[-37  -3  -6 -12   1  -5  -7  12  -3  -8 -18   4 -10 -10 -17  27   2  -3
 -45  -5   8   5   2  28   0   2 -17  18  38   1  -8   2   0   3 -12  16
 -28  31   3 -16  11 -10 -31  15 -10   4  -5   2 -18   5 -11  10  23  12
  -9  30   7  -3   6 -18  32   1   0 -13   0  -8  -4  -6 -11 -14  16  22
 -43 -20  -1  30 -12   4  -8 -13  20 -17  62 -14] -> 0
[-18  11   1 -13  12 -10  15   2 -13 -28  -1  -5  -9  -1 -20  14   5   1
 -13   3  -6  -5  11   5  -9  -8  -7  16   5   1  -6   8   3  13   6  13
  -9  29  10 -19   0  -9 -19  30 -20   5  -3  -1 -20  -6 -29  -6   6  16
  -3  23   1  -7  -4  -3  18   9   3 -17  -7  13  11   6  -9   0  11  26
 -23 -22  -2   7 -20  -3  -5   3  13   8  15   1] -> 1
[-20   4  -1 -14  -8   8  16  -2  -6  -2  -9  -1  -4   4   6  11  12   3
  -6 -10   0   1  14   4  -4   1  -6  14   5  -7  17  -2   1  11  -5   4
   6  17   5   2  -6  -7   0   1 -10 -19   5  -6  -1 -11  -5  -4  10 -17
  -1   4  -1   7  -8 -10   9   4   1  24   2   2  -5   3  20  14   6   2
   0 -16  -5   2  -1   0 -15   3   7   9  -6   7] -> 1
[ -8   5   3  -5 -19   2 -52   2  12   9 -14   9 -12 -29 -31  11 -11  -3
 -17  -4  -4 -26   0   9  -3  24  -4   1  11  17 -24 -10   4 -17  -1   6
 -23  18  32   4  12   0   2   6 -10   9   9 -10 -11   1  21  10   1   9
   1  -5   3  11   2   0   7 -10   5   5 -15   6 -16   2   1 -11  -8  14
 -48  17  -5  25  -9   2   1 -31  -3 -23  36 -38] -> 0
[-19  21   3  -8  14  -2 -29   8 -11 -13  -7   4  -6  -4   3  10   9  11
 -15  -9  -3 -13   9   9  -8   6  -5  -1  19  -6  37  -8   0  13  -7  21
  -1  24  11 -10   6 -12 -23  14   5 -18  12 -14  -4 -17 -35  10   2   3
  -7  23  -7  -1 -13  -4  12  -9  12  12   6   5  27  -2   3   6  24  -2
  19   8  -8   5   8   1 -15   8 -11  -2  13  14] -> 1
[  7  20  11  14  -4  -9 -30  17   1  -9  -7   2 -12  -1  -6   2   7   8
   2   0  -6 -16  -2 -15  -9  -4   6  -3  -6  -7  12 -15   4   8  -3   7
   0  29  19  -7   8 -16  -7  31 -31   7   7  -8  -6 -23 -18   3  -6   7
  -2   4  -5  -7  -3  -2  14   2   5  -2  -2   3   4  10   3  -4  33  -3
  36   6   1   4   2   3   2  -5  -9   4   6   5] -> 0
[ -1   8   2 -13   4  -6 -30  -1  -8 -11   7  17  -7  -1 -17  -4  -3  -4
  -3   0 -11 -15  -3  -9 -31  18  -5   7   9   4 -12   3   2   2   5  10
   2   0  37   2  -1  -6  -8  19  -4  13  -2  23 -14  -5 -26   1   5   5
   4  25 -12 -12   7  -3  14  10   0  -8 -20  -6   7   8   1 -18 -36  31
 -24   8  -1  -5 -12  -3   9   2   8  16  22   0] -> 1
[  6   0  -3  -8   1 -13 -45   0  -4 -24 -15   8 -12  -3  -8 -10  -2  -1
 -21  -9 -10 -25   0  -2  14  -8  -9   9   9   5  -4   4   3   4  -3  14
  -6  12   4  -9  22  -3 -33  25   8  24   8 -22  -8 -17 -28   5   3  12
  -9  62  -3 -10   6   2  34   0  26 -20   2   9  38  -4 -10  -5   3  -8
   6  -1   1   9   0  -1 -21  -5   7 -20  32   6] -> 1
[-17   9 -10  -9   8   6   1  -2   3 -10  -6   4 -10  -3 -27   8   0   4
 -17   0  -2 -19   1  -5  -9   4  11   8  18  -2  -9  -3  -1  13  -7   2
 -18  24  12 -15   7  -4 -16  19  -1  11   4   8  -6  -2 -13   0   9   8
  -5  23 -14  -2  -2 -19  16  -6   7  -5 -18  -8  24   3  -7 -15  15   3
 -25 -11   1  17  -8  -8 -10 -12   7  -3  53  15] -> 1
[  2  14   1  -4   4 -25 -18   7   1  -7  -1  -2 -11  -8 -27  -1  -1  -5
 -23  -3  -5 -11  -1   4   1   1   0  18  21  11 -32   3   6   2   2   8
 -23  19   8 -18   9  -4 -31  34  -1  23  17  21  -9   4  -9   7  -2  31
   2  26 -12  -6   9  -9  27  16  -4 -34 -15  11  -3   3 -20 -22 -15  23
 -36 -19   5  17  -2   2  10 -16  18 -16  53   3] -> 0
[ -1  -5  -2 -19   3  -5 -19   0 -17  -5  -3   4  -8   9 -10  -4  -4  -2
  -4 -12  -9 -12  11   4  -4   3 -16   2   2   2  -1  18   5   0   3   0
  10   3  10  12   2   5 -21  20   8   6   0  -4  -5   6   1 -12  17  -9
   2  45  -3  -2   2  -2  13   6   5 -10 -17   4  24   1  11   1 -29  16
 -19  -4  -8  10 -16  -7   6  -1  14  -2   6   2] -> 1
[-15 -14  -3 -10  -8   1  30  -2  -5   9  -9  -6  -1  -9 -20   4   2  -8
   3 -18  -4   9  15   8  -5   8 -10  18  19   9 -35   7  14  13   4   2
  -7  -5  -6   0   2  -1  -6   2  13  -1  -1  21 -10  24  19   0  27   1
  12   2  -7   7  -2 -51   7   3 -12 -14 -10  10 -25   8  -3  -7 -21  40
 -62 -14  -1   0 -26  -1   7  35  23  -7  16 -10] -> 0
[ -4  21  -7 -10   8 -15 -14  -1 -16 -13  -5  -1 -11  -2 -16 -10   0  -1
  -6  -6  -2  -7   5 -20   5  -2 -17   0   6  -2  -8   4   6   1  -3   9
 -12  12  14 -14   8  -2 -10  21  19   6   8  -1 -11 -18 -22   2   4   7
  -3  23  -5   2  -1 -12   2   2  10  -9  -5   6  31   4  -7  -6   8   4
   1  -2  -1  -9  -5   0 -12  -1  -6  -6  15  14] -> 1
[-11  -2   2 -10 -10  -7 -25   8  -6  -4 -12   1 -12  -2  -9  -9  11   6
 -16  -8   0   5   2   1  26   6  -1   3   5   3 -17  -1   7  -2  -6  -3
 -17   8   5   2  -1   9  -8 -14  -5   1  14 -10  -9  -7  -1   4  20  -1
  -1   2   9  -3  -5 -12  10   6   5  -5  -5  15  -7  -7 -27  -6   2  -4
  -5 -17  11  11   1  -4  -9 -11  -3 -19   8 -16] -> 0
[-10  25   0 -20  17 -17  39  22 -29 -24  -4  -6  -6  18 -24  32  20  12
 -14   8   6  19  14 -23 -21 -21  -9  22  18  14  12  10   8  39  -9  40
   0  40  -8 -44 -10 -15 -32  51 -20   8   0   9 -11  -9 -51  -4  12  12
 -22  54  -4 -23   3 -19  19  20 -11 -25  13   5  32   8 -17  -8  37  17
  23 -45  -2   8 -14  -3 -16  -7  20  14  47  19] -> 1
